Each row is followed by its group and then its class within the group.
[ 20   8  -6  -6   4  -1 -12  -1  -8  16   5   8 -13  22 -10  -2  -5  20
   7   2   1  -8  -2  -1   0   0 -14   4   8  -6  -3  -2   8  -2   9  -9
   5] => sq/(15)
[ 23   9  -1  -8   4  -3 -30  -6  11  10   4   4  -8  31  -4   5  -5  14
 -11   5   3  -1   0   3  -2   3 -22  15   8  -7  -8  -8   5  -1  13  -4
 -22] => sq/(15)
[ 13   5  -4  -2   8  -4 -23  -4   7  18  -2  -1  -2  25  -3   2  -6   0
   5  -2  -2 -15  -4  14  19 -12  -7   3   8  -7 -11  -3  -2   2  12 -22
   8] => sq/(23)
[ -9   4   2   4  -3  -1  -1  -5   5   1 -10  -2  -5   8 -15   3 -23   4
 -21  -1  11   9   5 -11 -15   2  -2 -10   0 -17   0   1   5 -36  11  -6
   4] => Jf/(24)
[ 44  -9 -10  -2 -13  -2  -3 -11  -9   2   5   7  -3 -17  -1  -7  -9  23
  11  -1   2   2  11  -3 -15  18 -19   5  -1   5  -5   8  39 -20  -4 -23
 -10] => Ds/(30)
[ 22  13  -3  -8   0  -3 -24  -8   4  11   3  12  -5  22  -8   1   4  11
  -3  12  -4  -2   4  -8   2   2 -20  16   5   1  -2 -11  11  -7  14 -11
  -3] => sq/(15)
[ 31  10   7  -6 -10   1 -18 -15  22  -4   8   0  -1  -7  -1   8 -14  18
   6 -11   3  17   8 -10 -25   8 -13  10  -1  -4  -5   0  23 -28  -1 -10
   1] => Jf/(26)
[ 28  -6  -9   2 -10  -9  -3 -18  -1  -2   2 -18   2 -10   1   5  -9  14
  -1  12  -7   7   9   9   2   9 -21  14   1   1 -13   6  53 -13  -9  -6
 -15] => Ds/(30)
[ 29  -2  -2  -8   1  -5 -25  -6  15  14  14  -1  -3  21  -3   6 -15  19
  -8   7   1   1   4   8  -3   6  -9  15   1  -7 -14  -5   9  -9   4 -17
  -9] => sq/(15)
[ 17   7  -7  -5   4   0 -23  -2   6  20  10   4  -6  34 -22   2  -8  26
   1   1  -4  -3  -5   9  -5   5 -15  21   4 -15 -20  17   4   7   6 -12
  -4] => sq/(23)
[ 19  -7   2  -1  -1 -15   2 -13  -5  -1   2 -11  -4 -11 -10   3 -13  20
   5  -5  -1  12   5   9 -27  21 -21  14   5  -3  -9   9  19 -12 -13  12
  -4] => Ds/(25)
[ 20 -13 -13   3 -14  -7   6 -11 -11  -1   2 -13   3 -20 -11  -6  -6  16
  10  -3  -6   8  13  10  -3  14 -10   7   3   5 -10   7  15 -10 -11   1
  -7] => Ds/(25)
[ 31 -19  -8  -3  -8   1  -4  -9   0  -1  10 -12   1 -12  -2  -1  -1  12
 -13   9   3  21  12   4 -14   3   1   9  -1  -3 -14   1  14 -15  -6 -18
 -23] => Ds/(25)
[ 38  -8  -5   2 -10   4 -12 -14   5   1   7  -8  -7  -9  -6   2  -9  18
   7   6  -5  13  11  -1  -6   8  -7  16   1   1  -8   2  18 -16  -2 -24
  -7] => Ds/(25)
[-13  -3   8  -3  -2  -6   1   2   8   3  -6   7   1  -3 -11  10 -14   3
  -5  -7   7  10   9 -10  -6  -1  22 -12  -6  -4  -4  -3  -1 -13   6   7
   5] => Jf/(24)
[ 24   3  14   0  -4  -2  -4  -4  10  -2   5   1  -1  -3  -5  17  -5  11
   6  -8   9   8   6  -7 -18  -3   0   3  -3  -7  -5  -1  14 -18   5  -1
   5] => Jf/(26)
[  7   3  -3  -9  12  -2 -16   8  -5  20   0  -2  -2  22  -5  -5   0   4
  -5   4  -2  -8  -8   4   8   5  -3   8   4   5 -14  -2  -4  14  11  -5
 -11] => sq/(23)
[ 16   6  -9  -9   8  -4 -18  -4  -2  13   0   4 -10  21  -4   0  -5  14
   0   5   3  -1  -3   3   3  -2 -17  10   2 -10 -11   2   9  -9  10 -23
 -17] => sq/(23)
[ 20  -5 -10  -6  -5 -17 -13 -12   0  -8  -1 -12  -4 -22 -14  -7 -11   3
  -8   4  -1   8  12  -4   0  23  -5   0   1  10  -9   0  15 -23  -1   3
  -8] => Ds/(25)
[ -7  -1   9  -1  -7  -5  -9  -7  16  -8   0   1  -5  -5 -12  10 -22  -4
 -21   0  17  18  10  -9 -17  -1  16 -14  -1 -12  -5  -5   8 -41   3  -6
  -2] => Jf/(24)
[ 20  -5   1   4 -11 -15  -2  -4  -3  -1   5  -3  -1 -13 -11   9 -16   9
   4  -7   3  19   7  -3 -27  10  -2  -1   2  -1   0   7  20 -24   3  -7
   0] => Jf/(26)
[ 20   4   3  -6  -5  -2 -25 -11  24  -2   4  -6  -4   6  -2   6  -7  11
 -12  11   8  11  13 -10  -7   6  -2   7   3  -1  -2 -16  19 -26   9   7
  -3] => Jf/(26)
[ 25 -10   0  -2 -11 -13 -10 -20  15   5   7 -18  -7 -14  -7   6 -11  15
   1  -4  -1  15  19  -3  -7  12   3   8  -4   4 -23  -1  15  -6  -9  15
  -9] => Ds/(25)
[ 23  -9  -4  -2  -8 -12  -3 -13   7  -3   0 -12  -3 -17   2  -2 -20  17
  -8   3  -2  18  14   0  -6  15 -11   6  -1  -3 -14   4  20 -22 -13   8
 -12] => Ds/(25)
